Below are the code and all the weights of a small trained network. Each question names an input and a target symbol and asks about switching units off, where a switched-off unit gives its printed mean instead of its output.

import numpy as np


def w(rows, s, z=0):
    codes = np.array(rows[::2]) - 128.0
    scale = np.full(codes.shape[1], s)
    scale[-1] = z or s
    return codes * scale


def norm(h):
    return h / np.sqrt((h * h).mean(-1, keepdims=True) + 1e-5)


def f(y):
    return np.maximum(y, 0)


def softmax(a):
    e = np.exp(a - a.max(-1, keepdims=True))
    return e / e.sum(-1, keepdims=True)


def log_softmax(a):
    a = a - a.max(-1, keepdims=True)
    return a - np.log(np.exp(a).sum(-1, keepdims=True))


def net(x, mask):
    ids = ['αγδεθλμξπστφω'.index(c) for c in x.split()]
    T = len(ids)
    res = E[ids] + P[:T]
    u = 0
    for l in range(2):
        r = norm(res)
        for j in range(2):
            rows = slice(3 * j, 3 * j + 3)
            q, k, v = (r @ M[l][rows].T for M in (Q, K, V))
            z = softmax(np.where(np.tri(T) > 0, q @ k.T / 3**0.5, -1e9)) @ v
            o = O[l][rows]
            res = res + np.where(mask[u + j], z, o[:, -1]) @ o[:, :-1]
        u += 2
        y = f(norm(res) @ A[l][:, :-1].T + A[l][:, -1])
        res = res + np.where(mask[u : u + 8], y, B[l][:, -1]) @ B[l][:, :-1]
        u += 8
    return log_softmax(norm(res)[-1] @ U[:, :-1].T + U[:, -1])


Q, K, V, O, A, B = {}, {}, {}, {}, {}, {}
E = w([
[149,198,130,122,143,175,156],'α',
[46,136,52,202,68,182,255],'γ',
[7,85,82,42,122,241,152],'δ',
[40,175,225,225,19,198,99],'ε',
[198,193,79,156,213,89,99],'θ',
[120,193,200,220,120,198,48],'λ',
[85,129,68,86,180,174,115],'μ',
[149,251,157,188,39,126,187],'ξ',
[118,185,34,48,117,132,241],'π',
[50,83,84,166,174,174,124],'σ',
[139,238,252,56,87,159,88],'τ',
[144,194,139,222,121,107,163],'φ',
[54,185,115,34,39,176,244],'ω',
],0.0093)
P = w([
[228,37,167,121,149,181,146],'0',
[136,159,144,134,200,200,138],'1',
[170,150,173,196,123,137,213],'2',
[81,112,104,129,66,22,44],'3',
[161,133,136,137,218,141,215],'4',
[204,113,116,131,101,220,90],'5',
[144,115,134,147,188,141,245],'6',
[70,199,101,136,143,118,78],'7',
[147,149,211,153,157,146,188],'8',
[166,94,88,126,28,113,35],'9',
[85,118,212,181,138,117,195],'10',
[207,155,22,124,172,185,194],'11',
],0.012)
Q[0] = w([
[193,72,67,118,25,130,28],'L0H1',
[167,190,81,149,143,201,130],'L0H1',
[184,32,212,125,130,144,203],'L0H1',
[129,177,179,139,225,241,217],'L0H2',
[96,110,227,137,211,74,204],'L0H2',
[221,4,197,130,100,137,137],'L0H2',
],0.027)
K[0] = w([
[22,215,107,139,164,116,102],'L0H1',
[136,97,101,126,45,112,71],'L0H1',
[95,59,175,148,153,33,170],'L0H1',
[197,2,124,138,50,87,109],'L0H2',
[181,48,184,122,164,131,178],'L0H2',
[58,121,173,148,186,37,191],'L0H2',
],0.031)
V[0] = w([
[98,93,128,16,165,151,91],'L0H1',
[66,135,149,85,58,149,220],'L0H1',
[148,180,252,66,92,135,83],'L0H1',
[226,185,138,99,198,60,77],'L0H2',
[100,99,199,198,164,146,46],'L0H2',
[141,151,145,174,81,109,208],'L0H2',
],0.029)
O[0] = w([
[113,240,174,71,142,225,95,39],'L0H1',
[99,109,110,220,209,225,84,170],'L0H1',
[211,198,77,205,10,254,85,203],'L0H1',
[255,251,37,76,114,21,141,2],'L0H2',
[93,90,137,113,34,177,248,106],'L0H2',
[89,53,67,189,148,113,99,225],'L0H2',
],0.016,0.0072)
A[0] = w([
[122,137,110,118,146,37,137,168],'L0N1',
[51,160,172,163,40,72,69,222],'L0N2',
[180,135,122,120,107,58,94,64],'L0N3',
[136,180,194,131,118,132,78,250],'L0N4',
[190,119,108,100,95,58,170,104],'L0N5',
[117,87,5,125,152,198,85,82],'L0N6',
[65,131,128,28,135,116,192,70],'L0N7',
[121,155,75,166,136,134,73,130],'L0N8',
],0.021,0.0022)
B[0] = w([
[69,221,138,51,112,183,195,192],'L0N1',
[212,90,92,139,250,149,161,161],'L0N2',
[40,123,61,109,190,169,174,202],'L0N3',
[154,90,106,71,207,181,195,196],'L0N4',
[44,99,91,63,214,140,60,238],'L0N5',
[111,220,158,237,45,28,118,247],'L0N6',
[229,214,167,254,71,83,56,202],'L0N7',
[134,136,136,246,81,62,113,211],'L0N8',
],0.015,0.012)
Q[1] = w([
[118,191,144,197,136,253,81],'L1H1',
[108,54,166,192,92,66,138],'L1H1',
[88,113,51,133,25,158,172],'L1H1',
[182,214,91,84,99,198,127],'L1H2',
[77,134,168,73,96,150,156],'L1H2',
[96,130,173,72,134,53,200],'L1H2',
],0.027)
K[1] = w([
[137,186,159,188,182,252,131],'L1H1',
[87,25,163,182,91,89,84],'L1H1',
[98,132,30,154,9,173,157],'L1H1',
[193,186,109,52,91,188,159],'L1H2',
[61,115,183,90,106,170,187],'L1H2',
[119,87,193,55,133,45,185],'L1H2',
],0.026)
V[1] = w([
[18,247,62,100,83,150,129],'L1H1',
[64,111,175,86,69,94,45],'L1H1',
[138,8,240,96,73,72,7],'L1H1',
[56,77,191,94,64,37,99],'L1H2',
[195,177,54,154,158,234,145],'L1H2',
[147,149,98,137,129,168,128],'L1H2',
],0.012)
O[1] = w([
[224,28,105,80,181,140,60,219],'L1H1',
[149,172,132,171,173,118,188,92],'L1H1',
[69,254,148,209,138,93,242,3],'L1H1',
[170,187,138,246,169,125,253,88],'L1H2',
[91,75,109,43,104,118,14,159],'L1H2',
[111,104,118,93,117,127,80,143],'L1H2',
],0.0081,0.0042)
A[1] = w([
[94,100,222,184,65,123,78,141],'L1N1',
[220,179,152,11,184,144,133,150],'L1N2',
[178,163,97,107,28,142,161,97],'L1N3',
[89,110,99,83,163,17,227,120],'L1N4',
[151,98,101,183,117,29,103,18],'L1N5',
[69,120,90,82,137,208,173,254],'L1N6',
[36,146,152,119,235,99,96,210],'L1N7',
[109,7,149,184,180,224,138,66],'L1N8',
],0.021,0.0025)
B[1] = w([
[141,164,31,171,174,115,155,232],'L1N1',
[45,118,146,208,46,107,80,213],'L1N2',
[139,95,166,107,188,51,175,183],'L1N3',
[152,142,36,153,204,199,130,218],'L1N4',
[179,63,183,168,125,137,146,203],'L1N5',
[179,37,162,112,118,162,113,199],'L1N6',
[252,108,179,82,141,100,136,236],'L1N7',
[43,207,89,26,79,89,129,249],'L1N8',
],0.025,0.015)
U = w([
[114,6,78,77,79,90,24,97],'α',
[8,28,142,124,183,36,161,94],'γ',
[107,123,185,57,133,222,157,252],'δ',
[26,98,63,142,34,177,205,124],'ε',
[108,188,44,63,112,21,155,130],'θ',
[169,17,174,79,54,76,219,161],'λ',
[70,139,218,135,33,39,106,139],'μ',
[151,35,87,251,77,45,133,99],'ξ',
[224,107,190,116,192,67,87,117],'π',
[142,197,156,170,141,162,255,171],'σ',
[243,172,102,126,41,200,134,121],'τ',
[183,65,17,117,190,204,190,107],'φ',
[77,192,73,183,175,170,59,86],'ω',
],0.0069,0.0031)

Each question gives the input, a string of symbols that net reads in full, and the target symbol t.
The units are the heads (3 rows each of Q, K, V and O) and the neurons (one row each of A and B). Each row of codes is followed by its name. A weight is (code - 128) times the scale printed after its matrix; where a second scale follows, it is the last column's (O, A, B and U).
mask holds one flag per unit, layer by layer, with each layer's heads first. A switched-off unit (its flag False) gives its mean, the last column of its rows in O or B, instead of its output. The means were averaged over made-up inputs and are rounded, as every weight is.
A unit's drop is (log p(t) with every unit on - log p(t) with that unit switched off) / (log p(t) with every unit on - log p(t) with every unit switched off).
The circuit of an input: a set's keep is (log p(t) with only the set's units on - log p(t) with every unit switched off) / (log p(t) with every unit on - log p(t) with every unit switched off). Starting from the 12 units with the biggest drops (on a tie, the unit counted first), units are removed one at a time, each time the one whose removal leaves the highest keep (on an exact tie, the one counted first), for as long as the keep stays at least 0.8.
units of the circuit, in order: the units of the circuit, biggest drop first
most important unit: the unit with the biggest drop
k most important neurons: the k neurons with the biggest drops, biggest first
heads that matter: for each layer, one digit per head in row order, 1 if its drop is at least 0.15 and else 0, layers parted by /
drop of u: that unit's drop, to one decimal
input α τ γ τ θ γ λ ε, target γ: most important unit : L0H2
input δ ξ ξ φ λ θ γ ε, target θ: heads that matter : 11 / 00
input γ λ ω τ σ δ α, target γ: heads that matter : 11 / 00
input ω ε σ μ θ, target ω: units of the circuit, in order : (L0H1 L1N8)
input θ τ θ θ, target τ: heads that matter : 10 / 00
input λ δ μ ξ θ θ α θ π, target λ: units of the circuit, in order : (L0H2 L1N3)
input ω φ π ξ ω ξ μ, target ω: units of the circuit, in order : (L0H1 L1N8)
input μ θ λ δ θ δ μ α π θ, target α: heads that matter : 01 / 00
input λ τ σ γ ε α δ θ α, target λ: units of the circuit, in order : (L0H2 L1N3)
input ξ τ α π, target τ: heads that matter : 10 / 00
input γ λ ω α ε α μ λ α ω σ, target γ: 2 most important neurons : (L1N8 L1N7)
input π σ τ ξ θ π σ ξ π ξ δ, target π: units of the circuit, in order : (L1N7 L0H1)
input ξ ω λ π θ ω ε π ξ ξ, target π: heads that matter : 01 / 00
input τ τ θ π θ δ α γ γ θ σ, target τ: most important unit : L0H1
input ω ω θ σ σ δ, target σ: heads that matter : 10 / 00
input θ τ π γ τ τ φ φ ε σ δ, target θ: heads that matter : 11 / 00
input ε θ ω, target ε: heads that matter : 01 / 00
input φ ξ θ ε ε ω σ, target φ: heads that matter : 10 / 00
input ω λ α ω α σ ξ ε ξ ξ, target ε: heads that matter : 01 / 00
input λ ε ω ξ δ α τ γ φ, target λ: most important unit : L0H2
input δ ε π μ λ τ θ γ ξ θ, target γ: drop of L0H2 : 0.5
input φ ξ λ σ μ ε μ π δ ω φ α, target ω: drop of L0H2 : 0.2
input τ γ θ λ γ α ξ α, target α: drop of L0H2 : 0.4
input ξ π ξ δ ω ω θ α λ ω σ ξ, target ω: drop of L0H2 : 0.2
